Below are the code and all the weights of a small trained network. Each question names an input and a target symbol and asks about switching units off, where a switched-off unit gives its printed mean instead of its output.

import numpy as np


def w(rows, s, z=0):
    codes = np.array(rows[::2]) - 128.0
    scale = np.full(codes.shape[1], s)
    scale[-1] = z or s
    return codes * scale


def f(y):
    return np.maximum(y, 0)


def softmax(a):
    e = np.exp(a - a.max(-1, keepdims=True))
    return e / e.sum(-1, keepdims=True)


def log_softmax(a):
    a = a - a.max(-1, keepdims=True)
    return a - np.log(np.exp(a).sum(-1, keepdims=True))


def net(x, mask):
    ids = ['αβγδζηθλμξπτφψ'.index(c) for c in x.split()]
    T = len(ids)
    res = E[ids] + P[:T]
    u = 0
    for l in range(2):
        r = res
        for j in range(3):
            rows = slice(2 * j, 2 * j + 2)
            q, k, v = (r @ M[l][rows].T for M in (Q, K, V))
            z = softmax(np.where(np.tri(T) > 0, q @ k.T / 2**0.5, -1e9)) @ v
            o = O[l][rows]
            res = res + np.where(mask[u + j], z, o[:, -1]) @ o[:, :-1]
        u += 3
        y = f(res @ A[l][:, :-1].T + A[l][:, -1])
        res = res + np.where(mask[u : u + 12], y, B[l][:, -1]) @ B[l][:, :-1]
        u += 12
    return log_softmax(res[-1] @ U[:, :-1].T + U[:, -1])


Q, K, V, O, A, B = {}, {}, {}, {}, {}, {}
E = w([
[97,89,123,147,136],'α',
[128,116,123,186,97],'β',
[50,70,68,84,159],'γ',
[149,162,98,90,165],'δ',
[137,112,78,200,147],'ζ',
[147,126,154,128,91],'η',
[155,132,130,144,166],'θ',
[106,71,187,137,155],'λ',
[100,185,142,143,123],'μ',
[126,6,145,156,101],'ξ',
[85,136,79,133,109],'π',
[111,125,159,156,34],'τ',
[183,164,51,153,68],'φ',
[158,112,186,146,88],'ψ',
],0.027)
P = w([
[133,67,81,38,65],'0',
[159,101,152,48,212],'1',
[95,95,66,85,70],'2',
[162,128,161,90,226],'3',
[82,119,65,117,68],'4',
[168,152,165,118,225],'5',
[63,134,63,140,68],'6',
[164,155,161,140,238],'7',
[53,147,64,156,68],'8',
[142,145,146,152,254],'9',
[44,151,58,167,67],'10',
[158,159,158,170,235],'11',
[48,131,55,152,76],'12',
],0.0083)
Q[0] = w([
[44,225,189,91,2],'0.h1',
[110,93,179,89,52],'0.h1',
[174,54,9,143,167],'0.h2',
[110,150,49,28,55],'0.h2',
[222,99,141,205,20],'0.h3',
[50,96,122,166,95],'0.h3',
],0.0068)
K[0] = w([
[65,185,186,63,125],'0.h1',
[146,87,222,55,89],'0.h1',
[134,59,42,121,211],'0.h2',
[115,171,105,201,83],'0.h2',
[204,62,71,150,125],'0.h3',
[2,131,166,210,94],'0.h3',
],0.0078)
V[0] = w([
[128,168,52,254,194],'0.h1',
[45,137,105,119,251],'0.h1',
[165,68,40,120,220],'0.h2',
[124,165,146,110,89],'0.h2',
[99,128,114,115,130],'0.h3',
[199,20,67,43,174],'0.h3',
],0.0066)
O[0] = w([
[248,161,145,128,93,208],'0.h1',
[91,158,114,92,135,195],'0.h1',
[140,197,149,203,141,254],'0.h2',
[163,113,143,2,151,83],'0.h2',
[135,59,173,23,86,160],'0.h3',
[177,60,114,115,163,199],'0.h3',
],0.0057,0.0087)
A[0] = w([
[62,217,130,83,158,212],'0.n1',
[161,92,239,168,177,24],'0.n2',
[94,153,49,139,133,99],'0.n3',
[171,99,23,118,64,153],'0.n4',
[134,124,119,135,254,105],'0.n5',
[139,156,53,135,88,60],'0.n6',
[237,163,72,154,196,255],'0.n7',
[105,157,91,183,73,89],'0.n8',
[51,191,172,169,131,249],'0.n9',
[199,144,191,104,125,27],'0.n10',
[209,251,179,53,207,35],'0.n11',
[147,162,118,154,134,124],'0.n12',
],0.0099,0.0036)
B[0] = w([
[162,63,170,83,97,193],'0.n1',
[107,140,55,79,101,153],'0.n2',
[179,106,172,90,115,205],'0.n3',
[39,200,158,117,141,206],'0.n4',
[204,165,116,150,42,197],'0.n5',
[174,115,2,183,112,171],'0.n6',
[108,118,144,88,200,254],'0.n7',
[137,125,110,153,178,180],'0.n8',
[141,130,171,98,135,178],'0.n9',
[95,88,103,142,224,138],'0.n10',
[119,95,70,138,69,171],'0.n11',
[168,134,124,90,128,164],'0.n12',
],0.0075,0.011)
Q[1] = w([
[50,131,60,239,121],'1.h1',
[239,34,203,177,103],'1.h1',
[124,95,93,124,171],'1.h2',
[155,170,186,60,228],'1.h2',
[177,133,68,82,254],'1.h3',
[100,153,130,106,138],'1.h3',
],0.0075)
K[1] = w([
[76,51,37,188,180],'1.h1',
[87,138,254,77,79],'1.h1',
[125,153,121,137,179],'1.h2',
[140,173,115,148,134],'1.h2',
[140,207,59,232,237],'1.h3',
[61,82,151,140,161],'1.h3',
],0.0091)
V[1] = w([
[121,52,129,149,73],'1.h1',
[65,219,254,105,84],'1.h1',
[1,76,69,107,148],'1.h2',
[80,79,151,35,202],'1.h2',
[112,39,95,133,64],'1.h3',
[155,202,69,31,56],'1.h3',
],0.0051)
O[1] = w([
[144,77,136,178,118,103],'1.h1',
[166,255,138,150,137,3],'1.h1',
[114,45,112,181,151,182],'1.h2',
[123,205,166,102,90,179],'1.h2',
[126,194,114,112,55,100],'1.h3',
[91,133,57,204,147,136],'1.h3',
],0.0069,0.0062)
A[1] = w([
[43,49,158,155,102,166],'1.n1',
[203,155,170,254,163,243],'1.n2',
[219,147,89,156,135,67],'1.n3',
[88,84,98,172,127,144],'1.n4',
[40,104,253,133,128,253],'1.n5',
[47,88,157,191,177,134],'1.n6',
[68,144,145,96,178,155],'1.n7',
[96,86,105,67,15,135],'1.n8',
[163,96,135,98,246,100],'1.n9',
[123,100,168,226,9,85],'1.n10',
[150,144,55,212,5,127],'1.n11',
[17,100,121,102,119,107],'1.n12',
],0.0097,0.0058)
B[1] = w([
[73,106,191,127,131,247],'1.n1',
[151,70,106,40,99,211],'1.n2',
[62,177,207,172,89,177],'1.n3',
[115,180,100,205,125,208],'1.n4',
[240,255,151,189,197,208],'1.n5',
[132,158,15,135,208,189],'1.n6',
[229,90,182,80,179,170],'1.n7',
[70,155,77,82,66,255],'1.n8',
[64,84,164,109,145,246],'1.n9',
[191,59,218,160,100,159],'1.n10',
[191,92,161,128,53,165],'1.n11',
[112,214,182,92,131,230],'1.n12',
],0.0076,0.0098)
U = w([
[80,114,176,202,120,102],'α',
[126,75,125,172,71,212],'β',
[114,179,152,217,158,160],'γ',
[147,167,67,178,103,165],'δ',
[146,84,226,88,173,118],'ζ',
[132,149,154,155,105,138],'η',
[100,119,79,191,170,191],'θ',
[166,125,182,134,95,186],'λ',
[70,79,93,132,39,86],'μ',
[133,181,185,176,174,59],'ξ',
[254,218,104,85,140,202],'π',
[113,140,165,155,85,112],'τ',
[193,122,31,39,78,3],'φ',
[81,192,145,109,155,24],'ψ',
],0.0092,0.005)

Each question gives the input, a string of symbols that net reads in full, and the target symbol t.
The units are the heads (2 rows each of Q, K, V and O) and the neurons (one row each of A and B). Each row of codes is followed by its name. A weight is (code - 128) times the scale printed after its matrix; where a second scale follows, it is the last column's (O, A, B and U).
mask holds one flag per unit, layer by layer, with each layer's heads first. A switched-off unit (its flag False) gives its mean, the last column of its rows in O or B, instead of its output. The means were averaged over made-up inputs and are rounded, as every weight is.
A unit's drop is (log p(t) with every unit on - log p(t) with that unit switched off) / (log p(t) with every unit on - log p(t) with every unit switched off).
The circuit of an input: a set's keep is (log p(t) with only the set's units on - log p(t) with every unit switched off) / (log p(t) with every unit on - log p(t) with every unit switched off). Starting from the 12 units with the biggest drops (on a tie, the unit counted first), units are removed one at a time, each time the one whose removal leaves the highest keep (on an exact tie, the one counted first), for as long as the keep stays at least 0.8.
units of the circuit, in order: the units of the circuit, biggest drop first
unit that matters most: the unit with the biggest drop
k most important neurons: the k neurons with the biggest drops, biggest first
top k neurons in layer l: the k neurons of layer l with the biggest drops, biggest first
heads that matter: for each layer, one digit per head in row order, 1 if its drop is at least 0.15 and else 0, layers parted by /
input τ μ γ γ, target π: heads that matter -> 101 / 100
input φ δ γ ζ φ γ γ γ λ γ, target θ: units of the circuit, in order -> (1.h3; 0.n6; 0.n4; 1.n6)
input ζ ζ γ μ α γ, target π: top 2 neurons in layer 1 -> (1.n1; 1.n3)
input γ γ φ γ γ δ, target θ: heads that matter -> 000 / 001
input ζ γ γ γ τ θ μ ψ φ ζ ψ δ, target ζ: heads that matter -> 110 / 001
input γ ζ μ γ ζ φ, target θ: heads that matter -> 000 / 000
input α γ φ ζ δ β γ π τ π δ, target φ: heads that matter -> 010 / 000
input α β α γ γ γ δ μ γ β ζ τ β, target β: units of the circuit, in order -> (1.n11; 1.n10; 1.n12)
input ζ π α γ μ ζ τ γ β γ ζ ζ ζ, target θ: heads that matter -> 000 / 100
input μ γ γ β, target π: top 2 neurons in layer 1 -> (1.n1; 1.n2)
input τ γ γ γ μ, target π: unit that matters most -> 1.n5
input α π δ μ γ β δ ζ γ π γ β, target ζ: units of the circuit, in order -> (1.n2; 1.n8; 0.n6)
input φ γ μ ζ ζ ζ γ γ γ γ γ ζ, target ζ: 2 most important neurons -> (0.n7; 1.n2)
input γ γ φ, target δ: top neuron in layer 0 -> (0.n4)
input ζ μ φ γ π, target μ: units of the circuit, in order -> (0.n6; 1.h1)
input ζ μ γ λ, target π: heads that matter -> 001 / 100
input ζ γ γ γ τ γ ζ ζ γ θ, target ζ: 2 most important neurons -> (0.n7; 1.n9)
input η π γ δ α β, target π: units of the circuit, in order -> (1.n1; 1.n9)
input γ η γ ξ, target β: heads that matter -> 101 / 000
input δ γ γ γ, target μ: units of the circuit, in order -> (0.n5; 0.n7; 0.h1; 1.n5)
input γ γ π δ φ, target δ: unit that matters most -> 0.n6
input γ λ π γ ζ β, target ζ: top 3 neurons in layer 1 -> (1.n2; 1.n8; 1.n9)
input μ γ γ π γ β γ γ γ δ π ψ, target π: 3 most important neurons -> (0.n6; 1.n1; 1.n9)
input ζ η ζ ξ, target β: 4 most important neurons -> (0.n7; 0.n2; 0.n4; 1.n10)
input φ η γ θ π ζ α ζ, target ζ: heads that matter -> 000 / 001
input δ τ π η γ γ φ φ ζ δ, target ζ: top 3 neurons in layer 0 -> (0.n7; 0.n10; 0.n8)
input ξ ζ γ δ μ γ θ γ γ α β λ, target π: top 2 neurons in layer 1 -> (1.n1; 1.n9)
input ζ θ γ γ μ, target π: heads that matter -> 100 / 100
